[[-24 -45  84 -44]
 [ 37 -33   8 -28]
 [-28  -7   0  21]]
:
[[ 84 -44 -24 -45]
 [  8 -28  37 -33]
 [  0  21 -28  -7]]

[[ 41 -20   1  63  66  -2 -16]
 [-52  22 -42 -36 -28  -3  -3]
 [ -7  -1  21   9 -14  -3  11]
 [ -9 -21 -25 -44 -14 -33  -9]
 [ 29 -12  16  -9  -8  12  -7]
 [  3   0   5  -6   9  -3  16]
 [  1  -1  -4   9  -1   3  -5]
 [ -3 -22  21 -46  16  29  26]
 [-16   7 -11 -29   7  -3  23]
 [-34   1 -33 -86 -30   5   2]]
:
[[ -2 -16  41 -20   1  63  66]
 [ -3  -3 -52  22 -42 -36 -28]
 [ -3  11  -7  -1  21   9 -14]
 [-33  -9  -9 -21 -25 -44 -14]
 [ 12  -7  29 -12  16  -9  -8]
 [ -3  16   3   0   5  -6   9]
 [  3  -5   1  -1  -4   9  -1]
 [ 29  26  -3 -22  21 -46  16]
 [ -3  23 -16   7 -11 -29   7]
 [  5   2 -34   1 -33 -86 -30]]

[[ 17  58 -44 -21  38  32]
 [-27  17  46  66  20  20]
 [ -3  57 -15  33 -15 -28]
 [-17  31 -36 -41  46  56]
 [ 59  12  -6  25 -38 -57]
 [ 42  46  25 -20 -49 -63]
 [-48  36 -44  20  28  47]
 [ 98 -31   1 -58  44  47]
 [-15  48   7 -57 -61 -38]
 [ 21 -47 -44  18  16  42]]
:
[[ 38  32  17  58 -44 -21]
 [ 20  20 -27  17  46  66]
 [-15 -28  -3  57 -15  33]
 [ 46  56 -17  31 -36 -41]
 [-38 -57  59  12  -6  25]
 [-49 -63  42  46  25 -20]
 [ 28  47 -48  36 -44  20]
 [ 44  47  98 -31   1 -58]
 [-61 -38 -15  48   7 -57]
 [ 16  42  21 -47 -44  18]]

[[ 21  15   4  42 -50   0  37 -20 -40 -19 -13 -36]
 [-10   6 -24 -89 -50 -15  27 -11  54  -3 -48 -50]
 [-16  48  47  -6  16  25  43 -86  21 -15  16   6]
 [ 47 -10  -7  16   5 -53  36  15   5  41  30 -71]
 [  3  23  20   3 -32  13  -1 -69  -3 -20   7  -5]
 [ 18   0  -4 -52  30 -47  42  -3  61  43  20 -61]
 [-18  26  12 -40 -41  22   6 -69  22 -33 -21   0]
 [ 53  -9  -5  70 -28 -24   1  21 -48  15  16 -39]]
:
[[-13 -36  21  15   4  42 -50   0  37 -20 -40 -19]
 [-48 -50 -10   6 -24 -89 -50 -15  27 -11  54  -3]
 [ 16   6 -16  48  47  -6  16  25  43 -86  21 -15]
 [ 30 -71  47 -10  -7  16   5 -53  36  15   5  41]
 [  7  -5   3  23  20   3 -32  13  -1 -69  -3 -20]
 [ 20 -61  18   0  -4 -52  30 -47  42  -3  61  43]
 [-21   0 -18  26  12 -40 -41  22   6 -69  22 -33]
 [ 16 -39  53  -9  -5  70 -28 -24   1  21 -48  15]]

[[  0 -25  29]
 [ 51  19  14]
 [ -2 -15 -26]
 [ 17 -21  83]
 [-41 -64 -48]
 [  2 -19  49]
 [-13 -33 -32]
 [ 20   7   2]
 [-12 -39 -73]]
:
[[-25  29   0]
 [ 19  14  51]
 [-15 -26  -2]
 [-21  83  17]
 [-64 -48 -41]
 [-19  49   2]
 [-33 -32 -13]
 [  7   2  20]
 [-39 -73 -12]]

[[  0 -31  -7  -2  18  47  -1]
 [-25  26  22  18  -2  -2 -28]
 [ -3 -45 -17  23 -78  -2  35]
 [-17  -1  21   8  11  40 -52]
 [  4 -52 -21   1 -12  17  26]
 [  4 -53 -42 -35 -18  17 -52]
 [ -6 -31 -22 -34 -12   7 -18]
 [  8 -22 -18  13 -70 -24   0]
 [ 18  22  26  29 -41   4  -8]]
:
[[ 47  -1   0 -31  -7  -2  18]
 [ -2 -28 -25  26  22  18  -2]
 [ -2  35  -3 -45 -17  23 -78]
 [ 40 -52 -17  -1  21   8  11]
 [ 17  26   4 -52 -21   1 -12]
 [ 17 -52   4 -53 -42 -35 -18]
 [  7 -18  -6 -31 -22 -34 -12]
 [-24   0   8 -22 -18  13 -70]
 [  4  -8  18  22  26  29 -41]]

[[-24 -33 -52  17 -66  36]
 [-95 -40 -90 -22 -20   6]]
:
[[-66  36 -24 -33 -52  17]
 [-20   6 -95 -40 -90 -22]]

[[-30   9  62 -78   5  22  44 -86]
 [ 11 -12 -29   7  -1 -57 -14  25]
 [  5  30  -1  24  48  50  13 -24]]
:
[[ 44 -86 -30   9  62 -78   5  22]
 [-14  25  11 -12 -29   7  -1 -57]
 [ 13 -24   5  30  -1  24  48  50]]

[[-43 -29  46 -14   7  41  14  -7]
 [ 43  18  23   9 -10 -10   9 -36]
 [-13  17   0  29  26  21 -28 -44]
 [ 48  20 -46  39 -17 -38 -18 -50]
 [ -4  42  23  38 -23 -23  -1  12]
 [-62  38  63 -20 -11 -31  26   3]
 [ 27  16  45 -23  52 -12  12  16]
 [ 48  28 -91  50  20 -58  28  -9]
 [-45 -31 -82 -27 -31  58  13  15]
 [-82 -28  18 -47  -9  31   8  33]]
:
[[ 14  -7 -43 -29  46 -14   7  41]
 [  9 -36  43  18  23   9 -10 -10]
 [-28 -44 -13  17   0  29  26  21]
 [-18 -50  48  20 -46  39 -17 -38]
 [ -1  12  -4  42  23  38 -23 -23]
 [ 26   3 -62  38  63 -20 -11 -31]
 [ 12  16  27  16  45 -23  52 -12]
 [ 28  -9  48  28 -91  50  20 -58]
 [ 13  15 -45 -31 -82 -27 -31  58]
 [  8  33 -82 -28  18 -47  -9  31]]
---
[[39 84 64 45 52 55 35 38 59 52 81 44 60 63]
 [40 68 65 41 55 67 31 42 53 55 77 36 52 65]
 [60 50 47 45 51 43 37 51 62 52 61 42 54 57]]
:
[[60 50 47 45 51 43 37 51 62 52 61 42 54 57]
 [40 68 65 41 55 67 31 42 53 55 77 36 52 65]
 [39 84 64 45 52 55 35 38 59 52 81 44 60 63]]

[[ -16   24   55]
 [ -68   56   36]
 [-108   76    1]
 [ -89   83    2]
 [  -6   25   43]
 [ -86   67   25]
 [ -15   43   38]
 [ -76   58   -6]]
:
[[ -16   24   55]
 [  -6   25   43]
 [ -15   43   38]
 [ -68   56   36]
 [ -76   58   -6]
 [ -86   67   25]
 [-108   76    1]
 [ -89   83    2]]

[[-53  24]
 [-22 -29]
 [ -7 -85]
 [-15 -36]
 [-47 -54]
 [ 53 -26]
 [ 10 -80]
 [ -1 -33]
 [  4 -57]
 [ 70  40]
 [ 17 -64]
 [-15 -63]]
:
[[ -7 -85]
 [ 10 -80]
 [ 17 -64]
 [-15 -63]
 [  4 -57]
 [-47 -54]
 [-15 -36]
 [ -1 -33]
 [-22 -29]
 [ 53 -26]
 [-53  24]
 [ 70  40]]

[[-32 -10  -6 -33  32  30  13 -12 -16 -87]
 [ 29 -28  11 -34  36  13  15  37 -17  -1]
 [ 61 -49  12 -54  -7  13 -10  67  -2  -7]
 [-34   3   2  20  45  21   1   1 -20  14]
 [  5 -65  36  -6  14  44 -78 -11   2   9]
 [ 78 -41  65 -24  14  -4 -23   0  -5  92]
 [  5 -57  16  -1  43  27 -52  25  -2  24]]
:
[[  5 -65  36  -6  14  44 -78 -11   2   9]
 [  5 -57  16  -1  43  27 -52  25  -2  24]
 [ 61 -49  12 -54  -7  13 -10  67  -2  -7]
 [ 78 -41  65 -24  14  -4 -23   0  -5  92]
 [ 29 -28  11 -34  36  13  15  37 -17  -1]
 [-32 -10  -6 -33  32  30  13 -12 -16 -87]
 [-34   3   2  20  45  21   1   1 -20  14]]

[[ 28  -9  18 -20   3  -7]
 [ 25 -29  -7  12  15   5]
 [ 34 -34 -11  22  -4  26]
 [ -8 -60 -12  58   8  22]
 [ 19   7  -6   6  -8   9]
 [-95 -11  -2  22  12 -11]
 [  2 -25   2   1  10  12]
 [  1 -23 -24  36  -5  12]
 [  0  15  19 -65  30 -11]
 [ 27  18   1 -23 -17  -6]
 [ -9  11  17 -16  -6 -20]]
:
[[ -8 -60 -12  58   8  22]
 [ 34 -34 -11  22  -4  26]
 [ 25 -29  -7  12  15   5]
 [  2 -25   2   1  10  12]
 [  1 -23 -24  36  -5  12]
 [-95 -11  -2  22  12 -11]
 [ 28  -9  18 -20   3  -7]
 [ 19   7  -6   6  -8   9]
 [ -9  11  17 -16  -6 -20]
 [  0  15  19 -65  30 -11]
 [ 27  18   1 -23 -17  -6]]

[[  36  -23   42   40]
 [ -17    8   11    5]
 [ -16   58  -23  -18]
 [ -69    9   26   16]
 [ -59   21   21   11]
 [-103   12   34   48]
 [ -53   46    6    6]]
:
[[  36  -23   42   40]
 [ -17    8   11    5]
 [ -69    9   26   16]
 [-103   12   34   48]
 [ -59   21   21   11]
 [ -53   46    6    6]
 [ -16   58  -23  -18]]
